Below is a small trained network, with its code and all its weights. Each question gives an input and a class and asks what happens when units are switched off, that is, made to give their printed mean instead of their output.

import numpy as np


def w(rows, s, z=0):
    codes = np.array(rows[::2]) - 128.0
    scale = np.full(codes.shape[1], s)
    scale[-1] = z or s
    return codes * scale


def norm(h):
    return h / np.sqrt((h * h).mean(-1, keepdims=True) + 1e-5)


def f(y):
    return y / 2 * (1 + np.tanh(0.7978845608 * (y + 0.044715 * y**3)))


def log_softmax(a):
    a = a - a.max(-1, keepdims=True)
    return a - np.log(np.exp(a).sum(-1, keepdims=True))


def net(x, mask):
    res = np.array(x, float).reshape(1, 2) / 4 @ E
    u = 0
    for l in range(3):
        y = f(norm(res) @ A[l][:, :-1].T + A[l][:, -1])
        res = res + np.where(mask[u : u + 8], y, B[l][:, -1]) @ B[l][:, :-1]
        u += 8
    return log_softmax(norm(res)[-1] @ U[:, :-1].T + U[:, -1])


A, B = {}, {}
E = w([
[203,65,154,71,237,4],'x0',
[123,19,193,226,28,73],'x1',
],0.0026)
A[0] = w([
[147,102,121,114,127,179,1],'L0N0',
[145,161,216,98,100,137,206],'L0N1',
[150,213,154,98,166,149,177],'L0N2',
[130,158,217,177,93,110,100],'L0N3',
[94,124,236,128,173,199,137],'L0N4',
[80,100,66,131,92,180,207],'L0N5',
[124,20,24,84,169,114,98],'L0N6',
[2,145,128,248,241,117,78],'L0N7',
],0.0055,0.00083)
B[0] = w([
[161,170,107,79,64,130,105],'L0N0',
[130,119,96,167,144,111,146],'L0N1',
[87,9,52,197,102,68,254],'L0N2',
[71,19,34,181,219,146,181],'L0N3',
[187,142,88,159,117,118,133],'L0N4',
[156,157,224,144,187,2,221],'L0N5',
[103,139,237,210,190,146,213],'L0N6',
[180,134,114,112,106,129,120],'L0N7',
],0.0043,0.0018)
A[1] = w([
[145,112,187,114,79,84,117],'L1N0',
[88,164,140,151,82,190,23],'L1N1',
[61,114,163,165,224,254,56],'L1N2',
[162,131,133,99,138,157,1],'L1N3',
[120,129,146,110,89,173,50],'L1N4',
[106,212,137,163,75,217,126],'L1N5',
[143,109,85,165,126,32,147],'L1N6',
[125,184,38,65,197,198,39],'L1N7',
],0.0061,0.00085)
B[1] = w([
[51,161,59,103,158,190,152],'L1N0',
[177,97,150,122,227,98,148],'L1N1',
[154,164,90,98,88,100,167],'L1N2',
[105,91,161,134,135,121,94],'L1N3',
[140,74,147,105,149,76,96],'L1N4',
[112,183,191,122,200,94,199],'L1N5',
[151,172,103,109,112,136,253],'L1N6',
[100,2,105,187,50,133,221],'L1N7',
],0.0072,0.0029)
A[2] = w([
[196,203,95,75,82,226,44],'L2N0',
[88,36,123,138,52,185,10],'L2N1',
[73,105,173,81,120,152,78],'L2N2',
[150,132,233,84,254,131,99],'L2N3',
[96,40,150,181,104,171,36],'L2N4',
[143,201,134,38,56,151,1],'L2N5',
[134,186,177,129,191,152,175],'L2N6',
[128,189,160,66,171,134,83],'L2N7',
],0.0071,0.00066)
B[2] = w([
[92,230,76,91,69,111,154],'L2N0',
[132,21,94,126,202,69,218],'L2N1',
[224,148,100,116,132,163,109],'L2N2',
[123,254,219,186,178,81,255],'L2N3',
[159,34,35,90,132,118,214],'L2N4',
[102,170,37,126,60,143,141],'L2N5',
[171,102,141,93,196,63,184],'L2N6',
[120,38,158,189,137,145,170],'L2N7',
],0.0079,0.0049)
U = w([
[133,8,66,119,139,99,188],'0',
[136,223,254,170,205,72,203],'1',
[90,246,62,93,23,143,162],'2',
[149,148,186,92,81,215,2],'3',
[133,141,202,100,74,223,24],'4',
],0.0085,0.0041)

Each question gives the input, the list of numbers given to net, and the class t.
The units are the neurons (one row each of A and B). Each row of codes is followed by its name. A weight is (code - 128) times the scale printed after its matrix; where a second scale follows, it is the last column's (A, B and U).
mask holds one flag per neuron, layer by layer. A switched-off neuron (its flag False) gives its mean, the last column of its row in B, instead of its output. The means were averaged over made-up inputs and are rounded, as every weight is.
A unit's drop is (log p(t) with every unit on - log p(t) with that unit switched off) / (log p(t) with every unit on - log p(t) with every unit switched off).
unit that matters most: the unit with the biggest drop
top k neurons: the k neurons with the biggest drops, biggest first
k most important neurons of layer l: the k neurons of layer l with the biggest drops, biggest first
drop when u is switched off: that unit's drop, to one decimal
input [-2,2], class 2: unit that matters most : L1N7
input [6,-6], class 0: top 3 neurons : (L0N5; L1N7; L1N5)
input [0,-4], class 0: top 2 neurons : (L0N5; L1N7)
input [-6,5], class 1: top 3 neurons : (L0N2; L1N7; L1N5)
input [-4,-4], class 0: top 3 neurons : (L0N6; L1N7; L0N2)
input [-3,-2], class 2: top 3 neurons : (L0N2; L0N5; L0N6)
input [3,3], class 2: top 2 neurons : (L1N5; L0N5)
input [-8,7], class 1: 2 most important neurons of layer 2 : (L2N1; L2N7)
input [7,-7], class 0: top 4 neurons : (L0N5; L1N7; L1N5; L2N3)
input [-8,6], class 1: top 3 neurons : (L0N2; L1N5; L1N7)
input [2,0], class 2: top 2 neurons : (L1N2; L0N5)
input [-2,-3], class 2: top 2 neurons : (L0N2; L0N5)
input [-3,3], class 2: 3 most important neurons of layer 1 : (L1N7; L1N6; L1N5)
input [-1,-2], class 2: most important neuron of layer 0 : (L0N2)
input [1,-7], class 0: drop when L1N7 is switched off : 1.2
input [-3,-3], class 2: drop when L0N3 is switched off : 0.4
input [3,-5], class 0: drop when L1N0 is switched off : 0.0
